Here is a tiny trained network, its code and every weight. The questions are about switching its units off for an input and a class, where a switched-off unit gives its printed mean instead of its output.

import numpy as np


def w(rows, s, z=0):
    codes = np.array(rows[::2]) - 128.0
    scale = np.full(codes.shape[1], s)
    scale[-1] = z or s
    return codes * scale


def f(y):
    return y / 2 * (1 + np.tanh(0.7978845608 * (y + 0.044715 * y**3)))


def log_softmax(a):
    a = a - a.max(-1, keepdims=True)
    return a - np.log(np.exp(a).sum(-1, keepdims=True))


def net(x, mask):
    res = np.array(x, float).reshape(1, 3) / 4 @ E
    y = f(res @ A[0][:, :-1].T + A[0][:, -1])
    res = res + np.where(mask, y, B[0][:, -1]) @ B[0][:, :-1]
    return log_softmax(res[-1] @ U[:, :-1].T + U[:, -1])


A, B = {}, {}
E = w([
[33,121,45,41,173,121,146,122],'x0',
[79,191,135,146,28,131,210,22],'x1',
[1,35,97,253,57,240,85,208],'x2',
],0.0059)
A[0] = w([
[69,149,136,148,39,147,158,73,110],'N0',
[135,87,126,138,182,150,58,211,93],'N1',
[99,142,123,143,68,134,142,87,81],'N2',
[197,124,157,212,57,131,95,159,80],'N3',
[56,101,130,165,117,132,121,153,113],'N4',
[116,107,119,148,96,131,115,142,254],'N5',
[97,105,116,171,82,151,104,163,96],'N6',
[5,117,100,74,157,126,122,148,87],'N7',
],0.015,0.008)
B[0] = w([
[125,69,123,154,164,38,124,205,229],'N0',
[115,63,96,149,133,9,136,202,254],'N1',
[146,52,61,116,110,66,124,167,172],'N2',
[133,33,60,145,57,210,190,34,232],'N3',
[237,166,141,77,133,74,144,81,219],'N4',
[5,244,209,132,196,194,95,164,247],'N5',
[244,169,120,62,115,100,103,93,227],'N6',
[140,58,100,177,50,228,167,49,208],'N7',
],0.016,0.0089)
U = w([
[107,80,98,188,150,44,125,246,48],'0',
[234,203,144,36,142,97,113,73,92],'1',
[101,87,95,204,89,207,161,72,173],'2',
[17,216,199,159,189,175,87,180,254],'3',
],0.012,0.0038)

Each question gives the input, the list of numbers given to net, and the class t.
The units are the neurons (one row each of A and B). Each row of codes is followed by its name. A weight is (code - 128) times the scale printed after its matrix; where a second scale follows, it is the last column's (A, B and U).
mask holds one flag per neuron, in row order. A switched-off neuron (its flag False) gives its mean, the last column of its row in B, instead of its output. The means were averaged over made-up inputs and are rounded, as every weight is.
A unit's drop is (log p(t) with every unit on - log p(t) with that unit switched off) / (log p(t) with every unit on - log p(t) with every unit switched off).
The circuit of an input: a set's keep is (log p(t) with only the set's units on - log p(t) with every unit switched off) / (log p(t) with every unit on - log p(t) with every unit switched off). Starting from all 8 units, units are removed one at a time, each time the one whose removal leaves the highest keep (on an exact tie, the one counted first), for as long as the keep stays at least 0.8.
units of the circuit, in order: the units of the circuit, biggest drop first
most important unit: the unit with the biggest drop
k most important neurons: the k neurons with the biggest drops, biggest first
drop when u is switched off: that unit's drop, to one decimal
input [-2,3,2], class 3: units of the circuit, in order -> [N1; N5; N7]
input [1,5,0], class 0: units of the circuit, in order -> [N0]
input [-3,1,-3], class 3: 2 most important neurons -> [N6; N4]
input [-5,-4,2], class 2: 2 most important neurons -> [N3; N0]
input [5,-5,6], class 1: 2 most important neurons -> [N4; N6]
input [3,-2,4], class 1: 3 most important neurons -> [N4; N3; N6]
input [-2,4,6], class 1: 3 most important neurons -> [N6; N4; N1]
input [-4,-7,8], class 1: 3 most important neurons -> [N6; N4; N0]
input [0,1,-3], class 3: 4 most important neurons -> [N6; N4; N3; N1]
input [-1,-4,8], class 1: 2 most important neurons -> [N6; N4]
input [7,8,0], class 0: 3 most important neurons -> [N0; N3; N2]
input [-4,5,-1], class 0: 2 most important neurons -> [N0; N7]
input [7,-3,-6], class 2: units of the circuit, in order -> [N6; N7]
input [6,8,0], class 0: most important unit -> N0
input [-2,1,6], class 1: drop when N6 is switched off -> 0.2
input [3,5,0], class 0: drop when N3 is switched off -> 0.1
input [1,-2,-1], class 3: drop when N1 is switched off -> 0.1
